The symbols move the objects like this.
s457: ne>none, ge>s441, zu>none, va>none, fe>s807, ko>s515, tu>s493
s441: ne>s819, ge>s457, zu>s643, va>s757, fe>s840, ko>s800, tu>s926
s809: ne>s832, ge>s340, zu>s34, va>s239, fe>s908, ko>s909, tu>s811
s885: ne>s34, ge>s521, zu>s832, va>s935, fe>s540, ko>s597, tu>s420
s926: ne>s412, ge>s493, zu>s452, va>s100, fe>s977, ko>s679, tu>s441
s665: ne>s789, ge>s186, zu>s759, va>s63, fe>none, ko>none, tu>none
s562: ne>s375, ge>s935, zu>s416, va>s521, fe>s536, ko>s591, tu>s514
s840: ne>s619, ge>s807, zu>s503, va>s653, fe>s441, ko>s215, tu>s977
s832: ne>s809, ge>none, zu>s885, va>s627, fe>none, ko>none, tu>s186
s57: ne>s759, ge>s287, zu>s789, va>s618, fe>s878, ko>s944, tu>s25
s520: ne>none, ge>s653, zu>none, va>s807, fe>none, ko>s25, tu>s944
s287: ne>s420, ge>s57, zu>s811, va>s336, fe>s371, ko>s2, tu>s34
s167: ne>none, ge>s529, zu>s944, va>s213, fe>none, ko>s789, tu>none
s150: ne>s416, ge>s239, zu>s375, va>s340, fe>s791, ko>s605, tu>s625
s213: ne>s923, ge>s499, zu>s427, va>s167, fe>s623, ko>s625, tu>s605
s574: ne>s604, ge>s553, zu>s851, va>none, fe>s63, ko>none, tu>none
s499: ne>s692, ge>s213, zu>s977, va>s529, fe>s452, ko>s825, tu>s503
s908: ne>none, ge>none, zu>s638, va>s119, fe>s809, ko>none, tu>s845
s819: ne>s441, ge>none, zu>none, va>none, fe>s619, ko>s687, tu>s412
s716: ne>s119, ge>none, zu>s687, va>none, fe>s627, ko>none, tu>s553
s25: ne>s521, ge>s34, zu>s340, va>s375, fe>s624, ko>s520, tu>s57
s744: ne>s493, ge>s412, zu>none, va>none, fe>s750, ko>s851, tu>none
s624: ne>none, ge>s638, zu>none, va>s515, fe>s25, ko>none, tu>s878
s597: ne>s653, ge>none, zu>none, va>s619, fe>none, ko>s885, tu>s274
s687: ne>s800, ge>s536, zu>s716, va>s540, fe>s935, ko>s819, tu>s871
s845: ne>s937, ge>s403, zu>s371, va>s550, fe>s811, ko>s508, tu>s908
s923: ne>s213, ge>s692, zu>s750, va>none, fe>none, ko>s63, tu>none
s536: ne>s515, ge>s687, zu>none, va>none, fe>s562, ko>none, tu>s851
s239: ne>s627, ge>s150, zu>s215, va>s809, fe>s119, ko>s503, tu>s825
s871: ne>s679, ge>s851, zu>s553, va>s258, fe>s129, ko>s412, tu>s687
s815: ne>none, ge>s100, zu>none, va>s493, fe>s944, ko>s878, tu>none
s750: ne>s427, ge>s98, zu>s923, va>s302, fe>s744, ko>s514, tu>s591
s878: ne>s778, ge>s371, zu>s403, va>s429, fe>s57, ko>s815, tu>s624
s778: ne>s878, ge>s258, zu>none, va>s851, fe>s759, ko>none, tu>none
s944: ne>s302, ge>s2, zu>s167, va>s427, fe>s815, ko>s57, tu>s520
s935: ne>s215, ge>s562, zu>s627, va>s885, fe>s687, ko>s619, tu>s129
s521: ne>s25, ge>s885, zu>none, va>s562, fe>none, ko>none, tu>s759
s692: ne>s499, ge>s923, zu>s98, va>s892, fe>s866, ko>s678, tu>s378
s429: ne>s851, ge>s679, zu>s604, va>s878, fe>s618, ko>s493, tu>s515
s215: ne>s935, ge>s375, zu>s239, va>s34, fe>s800, ko>s840, tu>s336
s625: ne>s63, ge>s825, zu>s618, va>s789, fe>s604, ko>s213, tu>s150
s619: ne>s840, ge>s591, zu>s378, va>s597, fe>s819, ko>s935, tu>s98
s186: ne>s811, ge>s665, zu>s420, va>s678, fe>s937, ko>s892, tu>s832
s591: ne>s807, ge>s619, zu>none, va>none, fe>none, ko>s562, tu>s750
s811: ne>s186, ge>s789, zu>s287, va>s825, fe>s845, ko>s529, tu>s809
s336: ne>s129, ge>s618, zu>s825, va>s287, fe>s679, ko>s977, tu>s215
s789: ne>s665, ge>s811, zu>s57, va>s625, fe>s403, ko>s167, tu>s340
s412: ne>s926, ge>s744, zu>s866, va>s992, fe>s98, ko>s871, tu>s819
s100: ne>s992, ge>s815, zu>s508, va>s926, fe>s2, ko>s371, tu>s757
s452: ne>s866, ge>s623, zu>s926, va>s508, fe>s499, ko>s550, tu>s643
s503: ne>s378, ge>s605, zu>s840, va>s909, fe>s643, ko>s239, tu>s499
s416: ne>s150, ge>s627, zu>s562, va>none, fe>none, ko>none, tu>s63
s679: ne>s871, ge>s429, zu>s550, va>s371, fe>s336, ko>s926, tu>s800
s851: ne>s429, ge>s871, zu>s574, va>s778, fe>s514, ko>s744, tu>s536
s757: ne>none, ge>none, zu>none, va>s441, fe>s653, ko>s638, tu>s100
s98: ne>s977, ge>s750, zu>s692, va>s274, fe>s412, ko>s129, tu>s619
s371: ne>s258, ge>s878, zu>s845, va>s679, fe>s287, ko>s100, tu>s638
s605: ne>none, ge>s503, zu>s807, va>none, fe>none, ko>s150, tu>s213
s791: ne>none, ge>s119, zu>s515, va>none, fe>s150, ko>none, tu>s604
s403: ne>none, ge>s845, zu>s878, va>s604, fe>s789, ko>none, tu>none
s937: ne>s845, ge>none, zu>s258, va>s553, fe>s186, ko>none, tu>none
s2: ne>s274, ge>s944, zu>s529, va>s977, fe>s100, ko>s287, tu>s653
s618: ne>s514, ge>s336, zu>s625, va>s57, fe>s429, ko>s427, tu>s375
s34: ne>s885, ge>s25, zu>s809, va>s215, fe>s638, ko>s653, tu>s287
s653: ne>s597, ge>s520, zu>s909, va>s840, fe>s757, ko>s34, tu>s2
s420: ne>s287, ge>s759, zu>s186, va>s129, fe>s258, ko>s274, tu>s885
s550: ne>s553, ge>s604, zu>s679, va>s845, fe>s825, ko>s452, tu>s119
s515: ne>s536, ge>s800, zu>s791, va>s624, fe>s375, ko>s457, tu>s429
s977: ne>s98, ge>s427, zu>s499, va>s2, fe>s926, ko>s336, tu>s840
s514: ne>s618, ge>s129, zu>s63, va>s759, fe>s851, ko>s750, tu>s562
s129: ne>s336, ge>s514, zu>s678, va>s420, fe>s871, ko>s98, tu>s935
s427: ne>s750, ge>s977, zu>s213, va>s944, fe>s493, ko>s618, tu>s807
s375: ne>s562, ge>s215, zu>s150, va>s25, fe>s515, ko>s807, tu>s618
s119: ne>s716, ge>s791, zu>s800, va>s908, fe>s239, ko>s643, tu>s550
s63: ne>s625, ge>s678, zu>s514, va>s665, fe>s574, ko>s923, tu>s416
s825: ne>s678, ge>s625, zu>s336, va>s811, fe>s550, ko>s499, tu>s239
s553: ne>s550, ge>s574, zu>s871, va>s937, fe>s678, ko>s866, tu>s716
s643: ne>none, ge>none, zu>s441, va>none, fe>s503, ko>s119, tu>s452
s678: ne>s825, ge>s63, zu>s129, va>s186, fe>s553, ko>s692, tu>s627
s274: ne>s2, ge>s302, zu>s892, va>s98, fe>s992, ko>s420, tu>s597
s604: ne>s574, ge>s550, zu>s429, va>s403, fe>s625, ko>s623, tu>s791
s800: ne>s687, ge>s515, zu>s119, va>s638, fe>s215, ko>s441, tu>s679
s759: ne>s57, ge>s420, zu>s665, va>s514, fe>s778, ko>s302, tu>s521
s258: ne>s371, ge>s778, zu>s937, va>s871, fe>s420, ko>s992, tu>s540
s340: ne>none, ge>s809, zu>s25, va>s150, fe>none, ko>none, tu>s789
s623: ne>none, ge>s452, zu>s493, va>none, fe>s213, ko>s604, tu>none
s627: ne>s239, ge>s416, zu>s935, va>s832, fe>s716, ko>s378, tu>s678
s892: ne>s529, ge>none, zu>s274, va>s692, fe>none, ko>s186, tu>none
s540: ne>s638, ge>none, zu>none, va>s687, fe>s885, ko>none, tu>s258
s529: ne>s892, ge>s167, zu>s2, va>s499, fe>s508, ko>s811, tu>s909
s493: ne>s744, ge>s926, zu>s623, va>s815, fe>s427, ko>s429, tu>s457
s638: ne>s540, ge>s624, zu>s908, va>s800, fe>s34, ko>s757, tu>s371
s909: ne>none, ge>none, zu>s653, va>s503, fe>none, ko>s809, tu>s529
s807: ne>s591, ge>s840, zu>s605, va>s520, fe>s457, ko>s375, tu>s427
s866: ne>s452, ge>none, zu>s412, va>none, fe>s692, ko>s553, tu>none
s378: ne>s503, ge>none, zu>s619, va>none, fe>none, ko>s627, tu>s692
s302: ne>s944, ge>s274, zu>none, va>s750, fe>none, ko>s759, tu>none
s508: ne>none, ge>none, zu>s100, va>s452, fe>s529, ko>s845, tu>none
s992: ne>s100, ge>none, zu>none, va>s412, fe>s274, ko>s258, tu>none

In the rows, 65 means zero.

The rows follow the links: the fewer symbols apart two objects are, the more alike their rows tend to be.

Some objects and rows for them; each showing differs a little:
s885 -> [  51,   58,   89,   43,   58,   85,   72,   48,   63,   89,   85,   86,   62,   68,   85,   56,   41,   76,   70,   57,   87,   88,   62,   85,   77,   57,   89,   70,   82,   91,   61,   61,   75,   67,   47,   40,   72,   61,   78,   67,   42,   77,   62,   67,   57,   57,   47,   51,   55,   64,   76,   45,   44,   68,   71,   71,   75,   99,   60,   85,   65]
s832 -> [  57,   68,   59,   49,   39,   57,   76,   42,   92,   98,   85,   78,   59,   65,   86,   71,   37,   52,   68,   68,   74,   80,   58,   47,   92,   54,   81,   67,   64,   92,   65,   39,   72,   63,   70,   57,   83,   61,   67,   56,   65,   71,   69,   53,   58,   59,   57,   42,   54,   89,   81,   44,   66,   61,   67,   59,   62,  109,   52,   77,   55]
s750 -> [  68,   58,   81,   71,   83,   86,   54,   80,   55,   58,   56,   81,   80,   66,   39,   59,   78,   70,   76,   96,   66,   56,   71,   76,   55,   62,   65,   65,   77,   40,   68,   61,   67,   66,   63,   89,   33,   60,   43,   86,   58,   64,   86,   50,   66,   69,   79,   88,   67,   27,   50,   78,   62,   87,   38,   80,   74,   44,   79,   61,   60]
s514 -> [  58,   63,   88,   73,   65,   86,   43,   71,   47,   50,   44,   94,   53,   63,   45,   59,   77,   84,   80,   73,   78,   75,   67,   59,   56,   52,   63,   89,   76,   46,   71,   57,   66,   81,   63,   61,   38,   87,   42,   93,   54,   63,   79,   58,   53,   44,   68,   82,   50,   26,   62,   76,   64,   94,   50,   72,   78,   57,   76,   82,   68]
s811 -> [  73,   94,   62,   60,   57,   49,   76,   54,   78,   50,   74,   78,   59,   56,   77,   59,   39,   48,   66,   37,   54,   49,   53,   31,   79,   41,   59,   65,   46,   92,   62,   36,   76,   69,   60,   61,   91,   81,   70,   24,   75,   57,   67,   60,   59,   68,   56,   48,   70,   96,   90,   47,   77,   42,   66,   51,   49,   75,   57,   71,   62]
s977 -> [  77,   76,   96,   66,   97,   94,   67,   93,   46,   39,   56,   60,   71,   83,   54,   51,   62,   72,   69,   65,   80,   29,   56,   94,   54,   80,   50,   73,   57,   71,   44,   67,   59,   44,   59,   70,   55,   59,   73,   57,   50,   55,   56,   60,   85,   81,   59,   83,   74,   63,   66,   81,   66,   47,   65,   78,   57,   33,   77,   53,   61]
s420 -> [  68,   75,   97,   56,   61,   88,   80,   53,   35,   58,   73,  108,   61,   72,   68,   59,   31,   89,   76,   40,   82,   75,   70,   68,   66,   40,   88,   73,   64,   69,   73,   40,   80,   73,   43,   55,   63,   82,   61,   68,   39,   66,   64,   70,   55,   63,   53,   66,   69,   49,   74,   38,   50,   47,   67,   65,   65,   75,   67,   71,   76]
s678 -> [  68,   88,   60,   74,   35,   74,   78,   43,   74,   74,   68,   93,   69,   69,   66,   74,   44,   59,   68,   79,   69,   53,   64,   23,   76,   58,   60,   74,   54,   82,   65,    4,   67,   62,   84,   71,   76,   64,   38,   65,   54,   52,   73,   56,   56,   44,   56,   58,   49,   87,   80,   65,   82,   51,   76,   63,   63,   78,   74,   72,   46]
s778 -> [  57,   49,   60,   74,   52,   67,   60,   55,   30,   48,   67,   91,   57,   62,   54,   65,   67,   89,   80,   55,   61,   91,   85,   56,   53,   32,   78,   60,   80,   26,   95,   78,   79,   90,   60,   73,   46,   80,   57,   75,   58,   70,   65,   75,   45,   55,   76,   65,   76,   29,   62,   53,   55,   76,   61,   56,   80,   81,   67,   74,   71]
s819 -> [  62,   48,   62,   65,   54,   84,   77,   71,   59,   85,   74,   57,   72,   86,   58,   83,   73,   93,   63,   76,   74,   71,   87,  112,   60,   85,   81,   50,   70,   59,   54,   80,   53,   46,   66,   76,   51,   26,   55,   94,   52,   77,   52,   67,   76,   69,   74,   74,   63,   53,   46,   68,   56,   58,   83,   82,   65,   74,   62,   46,   53]
s800 -> [  55,   65,   70,   63,   56,   71,   60,   64,   64,   75,   69,   48,   52,   80,   81,   73,   84,   73,   45,   28,   78,   84,   74,  100,   52,   94,   76,   82,   54,   77,   54,   93,   68,   66,   74,   33,   78,   67,   87,   62,   46,   75,   32,   85,   65,   49,   60,   48,   53,   65,   70,   63,   49,   48,  101,   68,   68,   65,   66,   75,   75]
s623 -> [  77,   63,   31,   94,   72,   37,   60,   84,   68,   53,   52,   34,   64,   54,   49,   83,   94,   48,   57,   79,   28,   47,   72,   40,   62,   72,   39,   52,   58,   42,   73,   73,   51,   61,   74,   91,   54,   63,   60,   63,   95,   54,   69,   69,   70,   77,   81,   77,   72,   68,   53,   87,   86,   73,   62,   61,   61,   42,   70,   46,   62]
s375 -> [  46,   62,   87,   57,   94,   65,   29,   78,   84,   61,   45,   49,   59,   50,   72,   49,   91,   61,   51,   68,   75,   73,   48,   83,   61,   82,   62,   83,   89,   71,   56,   91,   59,   71,   71,   34,   64,   85,   76,   73,   63,   73,   72,   55,   70,   56,   60,   64,   46,   47,   62,   69,   50,   94,   51,   76,   79,   53,   68,   96,   87]
s213 -> [  80,   66,   57,   81,   84,   55,   56,   80,   69,   44,   47,   45,   70,   50,   41,   61,   78,   45,   63,   92,   46,   38,   53,   42,   62,   73,   33,   59,   68,   62,   59,   55,   48,   60,   72,   87,   53,   63,   55,   62,   92,   60,   86,   57,   80,   76,   65,   84,   78,   72,   57,   79,   88,   83,   41,   70,   60,   39,   72,   57,   57]
s851 -> [  57,   55,   64,   79,   56,   74,   44,   67,   35,   64,   55,   89,   53,   61,   50,   74,   85,   86,   70,   59,   62,   92,   87,   61,   47,   55,   72,   75,   76,   27,   82,   69,   69,   76,   68,   70,   44,   81,   45,   87,   52,   61,   67,   78,   44,   39,   81,   71,   59,   36,   57,   75,   65,   81,   72,   67,   79,   59,   76,   73,   75]
s809 -> [  58,   78,   63,   53,   60,   47,   72,   50,   94,   78,   76,   46,   57,   55,   84,   60,   42,   42,   58,   54,   72,   67,   41,   49,   92,   59,   65,   69,   61,  101,   55,   55,   66,   62,   68,   47,  100,   66,   89,   41,   84,   66,   63,   62,   69,   69,   54,   44,   59,  103,   86,   46,   70,   52,   64,   53,   51,   90,   59,   72,   62]
s529 -> [  86,   75,   58,   62,   77,   55,   92,   63,   66,   51,   75,   55,   79,   60,   68,   61,   45,   45,   67,   70,   58,   33,   54,   53,   77,   61,   60,   46,   45,   85,   54,   42,   66,   57,   56,   77,   76,   58,   73,   35,   92,   58,   76,   62,   75,  102,   59,   66,   86,  102,   73,   57,   80,   46,   50,   57,   40,   64,   52,   43,   61]
s840 -> [  63,   63,   87,   48,   96,   88,   64,   81,   82,   75,   66,   46,   81,   84,   72,   55,   67,   62,   53,   71,   87,   50,   50,  114,   65,   93,   63,   67,   69,   90,   32,   82,   60,   46,   56,   52,   68,   47,   79,   61,   64,   72,   59,   59,   91,   75,   59,   68,   60,   73,   53,   75,   56,   63,   65,   84,   53,   45,   75,   55,   59]
s597 -> [  64,   53,   82,   38,   71,   84,   92,   61,   64,   86,   88,   71,   80,   80,   76,   49,   38,   76,   73,   83,   83,   62,   61,  108,   84,   66,   89,   48,   84,   85,   61,   68,   70,   48,   41,   64,   59,   43,   68,   75,   52,   77,   66,   46,   82,   90,   66,   60,   72,   61,   62,   52,   42,   55,   54,   75,   62,   86,   64,   53,   53]
s878 -> [  65,   58,   68,   74,   72,   53,   54,   76,   35,   36,   56,   65,   51,   49,   59,   66,   79,   75,   75,   32,   53,   85,   82,   58,   59,   46,   65,   69,   69,   31,   87,  103,   73,   97,   55,   60,   56,   94,   83,   56,   65,   64,   50,   79,   55,   60,   67,   66,   78,   48,   62,   61,   54,   77,   62,   50,   70,   52,   62,   70,   91]
s638 -> [  62,   68,   71,   49,   61,   65,   69,   57,   64,   75,   80,   56,   51,   68,   86,   63,   64,   70,   64,   22,   74,   84,   72,   93,   62,   73,   82,   66,   59,   74,   69,   99,   71,   72,   53,   36,   84,   70,  107,   56,   57,   75,   42,   81,   57,   63,   50,   43,   65,   75,   74,   48,   50,   42,   86,   59,   53,   78,   50,   74,   90]
s909 -> [  71,   61,   60,   52,   67,   45,   84,   57,   93,   80,   84,   37,   75,   61,   77,   61,   47,   40,   58,   81,   60,   44,   43,   65,   83,   71,   59,   54,   64,   97,   50,   66,   63,   53,   60,   64,   83,   49,   87,   49,   85,   63,   70,   54,   77,   89,   58,   57,   77,  104,   75,   55,   68,   54,   54,   63,   53,   87,   50,   50,   55]
s258 -> [  69,   68,   68,   59,   42,   78,   81,   51,   29,   69,   83,   95,   58,   77,   65,   71,   55,   97,   72,   34,   67,   83,   90,   78,   55,   39,   92,   69,   56,   50,   82,   59,   82,   77,   57,   68,   69,   73,   58,   71,   41,   66,   42,   83,   52,   55,   66,   57,   71,   53,   70,   49,   55,   45,   87,   55,   65,   80,   63,   66,   72]

Each walk starts at a row. The symbols on each line, taken left to right, move it on to the next object.
Answer with the object's row; about right is enough.
---
[  80,   56,   77,   56,   64,   81,   96,   60,   22,   69,   80,   86,   70,   90,   55,   70,   55,   97,   80,   54,   62,   66,   84,   96,   54,   47,   88,   43,   58,   41,   78,   74,   73,   67,   52,   96,   51,   49,   54,   72,   57,   70,   51,   74,   65,   76,   77,   67,   78,   57,   55,   56,   53,   44,   77,   62,   56,   74,   64,   41,   60]
va ko tu tu ko	[  77,   61,   71,   70,   59,   86,   80,   69,   35,   67,   64,   82,   73,   90,   46,   81,   76,   92,   68,   67,   71,   58,   93,   90,   48,   68,   74,   60,   52,   46,   61,   62,   59,   50,   60,   90,   50,   48,   57,   84,   42,   59,   48,   71,   65,   61,   82,   81,   74,   46,   48,   79,   62,   47,   82,   74,   66,   63,   77,   39,   55]
zu ne va ko zu ko	[  82,   62,   63,   61,   78,   74,   87,   81,   30,   46,   74,   54,   73,   77,   62,   65,   60,   77,   65,   39,   59,   45,   81,   95,   54,   50,   70,   46,   47,   50,   66,   94,   71,   65,   47,   74,   59,   58,   84,   53,   64,   67,   45,   83,   74,   87,   67,   74,   94,   68,   57,   57,   58,   40,   74,   61,   49,   61,   59,   36,   74]
---
[  84,   68,   74,   74,   82,   79,   75,   87,   37,   44,   58,   53,   71,   80,   52,   73,   80,   83,   60,   48,   63,   40,   82,   97,   50,   77,   60,   52,   49,   47,   56,   85,   55,   55,   69,   76,   59,   55,   69,   62,   57,   62,   35,   83,   80,   80,   70,   77,   80,   60,   61,   79,   61,   44,   87,   75,   54,   42,   73,   39,   70]
ko fe ge fe ge zu	[  75,   88,   42,   80,   32,   50,   72,   64,   69,   62,   66,   63,   59,   66,   66,   89,   76,   55,   62,   39,   51,   60,   72,   34,   60,   67,   47,   67,   28,   68,   68,   48,   61,   56,   91,   70,   84,   69,   67,   51,   68,   48,   54,   86,   66,   47,   55,   59,   64,   94,   85,   62,   88,   40,  105,   57,   59,   61,   68,   60,   63]
ko zu ko tu fe	[  56,   78,   93,   53,   81,   84,   49,   68,   76,   68,   69,   58,   64,   76,   85,   47,   68,   66,   53,   52,   99,   73,   51,   95,   62,   87,   64,   83,   62,  105,   37,   77,   69,   53,   65,   26,   78,   74,   89,   60,   48,   70,   48,   67,   75,   58,   48,   55,   46,   66,   73,   65,   52,   58,   78,   83,   65,   62,   74,   79,   80]
---
[  52,   75,   60,   56,   33,   65,   70,   37,   93,   95,   84,   78,   59,   65,   79,   66,   48,   59,   58,   83,   81,   71,   49,   53,   78,   76,   69,   79,   64,   93,   56,   22,   64,   52,   83,   53,   88,   56,   44,   75,   61,   65,   77,   61,   60,   43,   62,   50,   39,   92,   82,   60,   71,   59,   75,   77,   63,   91,   66,   76,   39]
zu ge tu tu va	[  42,   45,   84,   51,   66,   75,   48,   46,   67,   75,   69,   77,   61,   65,   71,   52,   55,   77,   72,   75,   78,   94,   56,   71,   70,   58,   90,   72,  104,   63,   79,   84,   71,   80,   53,   50,   56,   74,   65,   82,   55,   83,   80,   44,   49,   57,   69,   58,   53,   43,   58,   51,   40,   94,   41,   67,   85,   84,   61,   92,   69]
tu tu ge ge tu ko	[  68,   50,   83,   62,   88,   78,   69,   76,   47,   48,   61,   79,   70,   60,   49,   51,   59,   75,   79,   87,   63,   61,   62,   78,   61,   45,   70,   58,   88,   37,   77,   77,   71,   78,   44,   80,   33,   65,   51,   82,   66,   65,   84,   47,   57,   77,   79,   88,   82,   39,   44,   70,   54,   83,   23,   70,   70,   66,   66,   59,   57]
---
[  67,   87,   62,   81,   67,   43,   45,   68,   90,   44,   42,   57,   58,   42,   55,   59,   73,   34,   58,   78,   57,   60,   44,   14,   67,   60,   37,   80,   64,   69,   60,   42,   61,   68,   87,   63,   66,   87,   59,   54,   79,   55,   89,   57,   64,   49,   62,   68,   60,   73,   79,   78,   87,   80,   52,   66,   65,   41,   74,   86,   67]
fe va fe zu va	[  64,   72,   86,   67,   93,   69,   32,   89,   50,   31,   38,   79,   59,   58,   49,   47,   81,   65,   62,   60,   68,   59,   59,   59,   52,   64,   45,   87,   72,   55,   64,   81,   70,   79,   57,   50,   51,   95,   74,   68,   57,   59,   75,   56,   61,   52,   58,   81,   58,   38,   64,   78,   58,   83,   49,   73,   70,   27,   79,   87,   87]
tu tu ge ge tu ko	[  61,   49,   76,   65,   99,   70,   37,   85,   75,   67,   49,   38,   74,   58,   65,   55,   84,   56,   56,   87,   63,   55,   48,   94,   69,   91,   58,   67,   83,   63,   49,   93,   53,   61,   59,   59,   50,   59,   70,   76,   78,   72,   74,   50,   82,   75,   74,   77,   68,   49,   50,   81,   55,   91,   44,   79,   70,   44,   68,   60,   77]
---
[  50,   40,   82,   66,   86,   79,   50,   71,   67,   82,   57,   57,   72,   69,   59,   55,   71,   76,   70,  100,   75,   69,   54,   89,   64,   76,   72,   57,   91,   54,   54,   81,   59,   59,   55,   72,   39,   54,   55,   94,   60,   74,   84,   50,   73,   72,   76,   79,   60,   36,   41,   83,   59,  102,   42,   80,   75,   66,   70,   68,   58]
ko fe tu ge va va	[  69,   70,   73,   69,   39,   86,   74,   58,   38,   65,   65,  100,   59,   82,   56,   78,   72,   93,   71,   41,   71,   87,   95,   72,   54,   61,   78,   73,   50,   49,   76,   51,   66,   68,   68,   68,   61,   70,   48,   81,   32,   63,   47,   83,   51,   40,   72,   64,   62,   45,   66,   66,   64,   51,   99,   68,   76,   69,   77,   68,   70]
ko ko fe zu ge	[  58,   69,   60,   81,   51,   53,   57,   57,   70,   59,   48,   82,   60,   51,   49,   72,   61,   55,   74,   95,   65,   69,   59,   15,   70,   56,   55,   81,   75,   53,   79,   30,   67,   62,   77,   76,   68,   78,   34,   71,   66,   58,   96,   66,   53,   41,   65,   71,   52,   62,   74,   76,   85,   87,   58,   65,   77,   64,   74,   82,   54]
---
[  56,   51,   56,   65,   70,   49,   46,   61,   66,   62,   61,   45,   50,   55,   75,   59,   81,   64,   65,   41,   60,   96,   60,   81,   59,   54,   74,   62,   80,   46,   81,  121,   77,   89,   55,   43,   69,   79,   95,   70,   72,   77,   53,   71,   59,   60,   66,   50,   68,   51,   58,   54,   48,   84,   58,   53,   73,   74,   55,   86,   90]
va zu tu	[  69,   79,   36,   84,   56,   36,   49,   66,   72,   49,   47,   55,   58,   47,   56,   82,   91,   48,   62,   65,   41,   68,   74,   19,   64,   60,   46,   76,   53,   47,   83,   62,   62,   73,   88,   75,   73,   89,   57,   64,   88,   53,   71,   78,   54,   55,   66,   62,   64,   73,   69,   75,   82,   72,   72,   53,   65,   51,   63,   72,   72]
fe tu fe	[  53,   63,   34,   80,   50,   31,   43,   59,  100,   82,   55,   34,   59,   54,   66,   71,   93,   38,   51,   70,   46,   80,   55,   35,   70,   82,   49,   71,   66,   58,   75,   81,   56,   71,   92,   62,   75,   68,   69,   68,   90,   67,   70,   64,   59,   51,   64,   53,   47,   77,   74,   76,   78,   85,   73,   61,   74,   70,   56,   77,   70]
---
[  65,   48,   57,   74,   87,   58,   45,   85,   72,   62,   58,   25,   60,   64,   57,   64,   93,   65,   58,   73,   64,   60,   69,   97,   58,   88,   66,   53,   79,   46,   62,  111,   50,   64,   64,   71,   44,   50,   78,   86,   73,   73,   65,   61,   82,   79,   78,   74,   65,   47,   45,   84,   61,   82,   59,   72,   65,   52,   66,   52,   72]
tu ge zu ne ne	[  83,   79,   39,   84,   53,   57,   85,   78,   60,   55,   59,   43,   71,   66,   55,   91,   73,   57,   65,   60,   48,   36,   73,   59,   67,   72,   42,   48,   32,   65,   67,   47,   46,   50,   78,   90,   74,   37,   59,   46,   84,   53,   51,   78,   76,   68,   68,   78,   76,   97,   63,   79,   92,   40,   82,   60,   54,   50,   62,   31,   57]
fe tu zu ne	[  62,   52,   88,   51,   81,   89,   70,   65,   68,   89,   73,   62,   79,   86,   67,   61,   57,   78,   64,   94,   92,   61,   55,  112,   67,   90,   80,   57,   76,   83,   40,   62,   62,   45,   61,   67,   51,   40,   49,   85,   53,   73,   62,   51,   80,   76,   67,   73,   53,   59,   48,   71,   55,   63,   58,   86,   67,   72,   67,   61,   48]
